Here is a tiny trained network, its code and every weight. The questions are about switching its units off for an input and a target symbol, where a switched-off unit gives its printed mean instead of its output.

import numpy as np


def w(rows, s, z=0):
    codes = np.array(rows[::2]) - 128.0
    scale = np.full(codes.shape[1], s)
    scale[-1] = z or s
    return codes * scale


def norm(h):
    return h / np.sqrt((h * h).mean(-1, keepdims=True) + 1e-5)


def f(y):
    return y / 2 * (1 + np.tanh(0.7978845608 * (y + 0.044715 * y**3)))


def softmax(a):
    e = np.exp(a - a.max(-1, keepdims=True))
    return e / e.sum(-1, keepdims=True)


def log_softmax(a):
    a = a - a.max(-1, keepdims=True)
    return a - np.log(np.exp(a).sum(-1, keepdims=True))


def net(x, mask):
    ids = ['αγδεηθλμξστω'.index(c) for c in x.split()]
    T = len(ids)
    res = E[ids] + P[:T]
    r = norm(res)
    for j in range(3):
        rows = slice(2 * j, 2 * j + 2)
        q, k, v = (r @ M[0][rows].T for M in (Q, K, V))
        z = softmax(np.where(np.tri(T) > 0, q @ k.T / 2**0.5, -1e9)) @ v
        o = O[0][rows]
        res = res + np.where(mask[j], z, o[:, -1]) @ o[:, :-1]
    y = f(norm(res) @ A[0][:, :-1].T + A[0][:, -1])
    res = res + np.where(mask[3:15], y, B[0][:, -1]) @ B[0][:, :-1]
    return log_softmax(norm(res)[-1] @ U[:, :-1].T + U[:, -1])


Q, K, V, O, A, B = {}, {}, {}, {}, {}, {}
E = w([
[129,106,111,111],'α',
[73,126,120,84],'γ',
[102,173,171,71],'δ',
[76,134,140,96],'ε',
[82,136,124,83],'η',
[56,110,61,103],'θ',
[89,171,165,63],'λ',
[162,95,19,159],'μ',
[93,163,167,85],'ξ',
[226,202,254,185],'σ',
[35,138,202,88],'τ',
[25,175,87,43],'ω',
],0.0083)
P = w([
[188,91,153,131],'0',
[216,152,97,146],'1',
[122,246,120,151],'2',
[176,109,49,137],'3',
[92,236,105,169],'4',
[170,102,49,143],'5',
[87,233,108,177],'6',
[164,103,59,145],'7',
[87,225,111,184],'8',
[156,95,54,153],'9',
[83,227,104,189],'10',
[161,104,61,140],'11',
],0.011)
Q[0] = w([
[168,10,120,20],'H0',
[74,4,183,90],'H0',
[59,196,254,161],'H1',
[209,10,179,172],'H1',
[102,200,107,127],'H2',
[60,248,133,247],'H2',
],0.0099)
K[0] = w([
[108,195,150,124],'H0',
[58,210,46,93],'H0',
[157,96,223,68],'H1',
[155,157,136,207],'H1',
[149,2,194,108],'H2',
[220,37,196,2],'H2',
],0.0087)
V[0] = w([
[127,81,172,127],'H0',
[122,51,111,59],'H0',
[180,42,133,184],'H1',
[137,128,60,129],'H1',
[124,82,152,2],'H2',
[193,176,212,156],'H2',
],0.01)
O[0] = w([
[99,87,87,142,89],'H0',
[97,134,54,154,149],'H0',
[130,92,1,160,1],'H1',
[237,52,113,75,221],'H1',
[20,39,168,59,250],'H2',
[158,66,207,210,115],'H2',
],0.0077,0.0044)
A[0] = w([
[111,113,132,42,128],'N0',
[107,133,107,141,53],'N1',
[201,127,203,216,3],'N2',
[97,111,152,167,166],'N3',
[81,74,183,48,169],'N4',
[104,132,124,84,77],'N5',
[83,212,184,121,229],'N6',
[59,172,83,148,134],'N7',
[96,202,202,68,139],'N8',
[71,143,141,61,104],'N9',
[122,126,80,57,59],'N10',
[137,103,116,7,154],'N11',
],0.011,0.0037)
B[0] = w([
[106,190,190,75,205],'N0',
[157,104,149,125,113],'N1',
[196,5,196,14,153],'N2',
[110,98,97,215,147],'N3',
[128,189,138,132,241],'N4',
[185,145,244,104,150],'N5',
[148,112,71,155,237],'N6',
[255,6,116,55,166],'N7',
[184,182,95,152,242],'N8',
[210,152,175,181,210],'N9',
[99,140,172,116,170],'N10',
[84,151,148,95,253],'N11',
],0.0075,0.0067)
U = w([
[163,90,106,105,112],'α',
[52,95,80,78,48],'γ',
[116,121,177,183,75],'δ',
[92,95,106,129,72],'ε',
[86,102,123,105,29],'η',
[106,145,61,51,5],'θ',
[66,136,203,196,159],'λ',
[228,182,5,155,200],'μ',
[102,115,163,184,125],'ξ',
[234,56,254,144,116],'σ',
[80,139,112,173,107],'τ',
[110,238,234,59,210],'ω',
],0.009,0.0024)

Each question gives the input, a string of symbols that net reads in full, and the target symbol t.
The units are the heads (2 rows each of Q, K, V and O) and the neurons (one row each of A and B). Each row of codes is followed by its name. A weight is (code - 128) times the scale printed after its matrix; where a second scale follows, it is the last column's (O, A, B and U).
mask holds one flag per unit, heads first, then neurons. A switched-off unit (its flag False) gives its mean, the last column of its rows in O or B, instead of its output. The means were averaged over made-up inputs and are rounded, as every weight is.
A unit's drop is (log p(t) with every unit on - log p(t) with that unit switched off) / (log p(t) with every unit on - log p(t) with every unit switched off).
The circuit of an input: a set's keep is (log p(t) with only the set's units on - log p(t) with every unit switched off) / (log p(t) with every unit on - log p(t) with every unit switched off). Starting from the 12 units with the biggest drops (on a tie, the unit counted first), units are removed one at a time, each time the one whose removal leaves the highest keep (on an exact tie, the one counted first), for as long as the keep stays at least 0.8.
circuit, biggest first: the units of the circuit, biggest drop first
unit that matters most: the unit with the biggest drop
k most important neurons: the k neurons with the biggest drops, biggest first
heads that matter: for each layer, one digit per head in row order, 1 if its drop is at least 0.15 and else 0, layers parted by /
drop when u is switched off: that unit's drop, to one decimal
input ω δ μ ξ, target μ: 2 most important neurons => N0; N5
input λ θ μ ω ω ω δ λ θ, target λ: unit that matters most => H2
input λ ω λ μ ω ω σ, target λ: circuit, biggest first => H2; H1
input ξ δ σ γ, target σ: heads that matter => 101
input λ σ σ ω γ ε ω ω ω ω ω, target λ: heads that matter => 011
input λ λ λ λ γ, target λ: heads that matter => 001
input μ λ α ω τ μ θ, target μ: heads that matter => 001
input μ μ μ μ ω μ η θ ε μ μ λ, target μ: heads that matter => 001
input σ γ δ, target σ: circuit, biggest first => H2; N2
input γ ω σ λ, target σ: circuit, biggest first => H2; N2
input λ ω σ σ α, target λ: heads that matter => 001
input μ η θ ξ μ τ γ ξ σ μ τ, target μ: heads that matter => 000
input λ ω ω, target λ: heads that matter => 111
input μ τ λ ω ω, target μ: heads that matter => 001
input γ μ λ, target γ: most important neuron => N7
input ω μ ε ε, target μ: heads that matter => 011
input σ γ λ λ δ ε δ ω ξ, target σ: drop when H2 is switched off => 0.8
input γ δ ω λ μ μ σ μ δ σ δ τ, target σ: drop when N4 is switched off => 0.1
input λ λ ω μ μ λ δ, target λ: drop when H1 is switched off => 0.1
input δ σ ω ω μ ω μ γ, target μ: circuit, biggest first => H2
